[ -9  -4  -3 -16 -11 -15   1  -6   7   5   5   0  -1  12   4 -21  25   4
  -1   2   4   2  15   9   1   5   3 -29   0  11 -18  -4  12] : (48):<76>
[ -9   2   0  -5  15 -17 -14 -13 -48  24 -11  15  12  -3 -66  66  -2  -2
 -11 -31  28  18  -8 -18  15  10 -13  19  -7  15  34  15 -13] : (52):<79>
[  13   23  -28  -39   -7  -62  -10  -44  -33   27  -23   25   -5   11
  -12   14   42  -34  -26  -40   32  -11   -8   16   33   30   -6 -104
   -2   30    3   -5   36] : (48):<70>
[ 35   5 -15 -31 -17 -37   4 -38 -10  23 -15   9  -6   2  15 -12  37 -12
 -29 -25   9 -13   2   8   6  12 -11 -68   2  19 -23  -7  26] : (48):<70>
[-17  10 -15 -30   4 -31 -22 -24  -9  14 -15  16   1   5  -4  14  40 -20
 -12 -49   6  -4  -1  13  24  12  -7 -51 -17  23  13  -4  10] : (48):<86>
[  8  10   1 -26  -5 -23 -16 -21  16  15 -17  22   3 -10  25  13  38 -15
 -26 -75  -5  -9  -9   1  36   4 -17 -48  10  11  15 -12  27] : (48):<86>
[  7  10  -7  -8   1  -8  14 -20  12  -1   3  -1  -4  11  16 -21  21  25
  -8 -16   2 -13   6  11   2   5  -2 -29   1   3 -21 -13   8] : (48):<70>
[ 13   7 -11 -22 -29 -16   5 -15   9   2  -4  20   2   8  26 -32  15 -12
   2  -3  -3 -18   2  11   6   0   1 -43   3  10 -21  -6  24] : (48):<70>
[  5  -7  33  32  12   6  29  11 -58  14  15 -21  -3   2 -68  40 -37  73
 -14  38  38  38  22  -7 -30  -4   5  67 -14 -13  14  21 -41] : (52):<79>
[ 27   2  45   8  11  12  44 -17 -24  28  11 -18   0 -16 -23  34 -12  90
 -31 -13  18   6  31  -4 -22 -12   5  44  -8 -21 -24  11 -41] : (52):<73>
[ 23  16  17  13   1 -17  37 -32 -63  35   2  -6   3  -3 -51  59  -3  59
 -26 -11  39   7  12  -3 -13  -4  -8  36  -6  -4 -13  12 -32] : (52):<73>
[ 21   0   2  16   6  -4  -1   5 -43   9   4  -8  12  -2 -58  41 -12  16
  -3  23  16  23  -6  -6  -7   0  -7  44   3  -2   7  26 -25] : (52):<79>
[ -9   8  -1 -17   4 -16  -6 -13   5   0  -7  15   4  -9  10  14  25  -4
 -22 -37  -2  -4   0  -1  22   1   2 -21  -1   3  11   7   3] : (48):<86>
[ -4   0 -10  -3  -6 -20 -34 -10 -14   9 -10  -2 -13   3   0   5  13 -28
  -6  14   7   2  25  17   3   5   5 -11  11   8  -4  26  -4] : (52):<71>
[ 19  15   8 -10 -24 -10  26  -7  11   3   8   0 -21   5  19 -31  12  24
 -14  20  -2 -18  21  11 -20  -9   8 -12   5   3 -38  -1   6] : (48):<70>
[ 12  -2  -4 -12  -5 -68 -68 -22 -47  40 -32  15   5 -12 -30  61  -2 -80
 -31 -10  23   4   4  -5   5  16  -7 -33  -5   3  30  33   7] : (52):<73>
[ -7   3   6 -22  -6   6  17 -22  23  12  -3  -5  -6  -6  29 -20  30  37
 -15 -27  -2 -15  28   8  10   0   7 -21  -2   3 -24  -9  -4] : (48):<70>
[ 15   8  14   1   2 -17  17 -25 -37  30  -9  -7  -1 -13 -25  37   4  39
 -27 -21  26  -2  19  -3 -10   1  -5   4  -9  -6 -14   3 -27] : (52):<73>
[-12  -3 -13 -11  12 -27  -9 -15 -69  22   1   3   5   6 -86  62 -10 -13
 -11   3  38  21 -13  -9 -81  14 -25  17 -11   3  40  13 -15] : (52):<79>
[  7  -1  18  10   3   0   1   8  -3  11  -4 -13  -5 -17   6  18   5   7
 -10 -14  -2   5  10  -3   4   2  -1  13   5  -6   4   9  -6] : (52):<71>
[ 11  24 -11 -42   3 -52 -32 -37 -16  34 -23  14   2  -6   5  26  55 -42
 -37 -67   6 -14  -1  -4  33   9 -11 -78  -4  19  11   2  24] : (48):<86>
[ 29   6  10  12  -9 -42 -21 -14 -40  33 -16   0   2 -17 -19  42 -11 -12
 -25   5  19  -3  10  -5  -9   2  -1   9 -10  -8   2  28   1] : (52):<73>
[-16  -6   9   5   2  -6  -2   1 -10   6  -1  -3  -4  -9 -11  25   2  23
 -14 -10  -6  12  21  -6   6  -4   6  30  -2  -9   3  14 -18] : (52):<71>
[-11   8  12 -23   2   0   3  -7  25  10 -11   2  -2 -19  25  -2  31  20
 -23 -45 -11 -16  11  -5  23  -1  -4 -21   3   4  -1  -9  -1] : (48):<86>
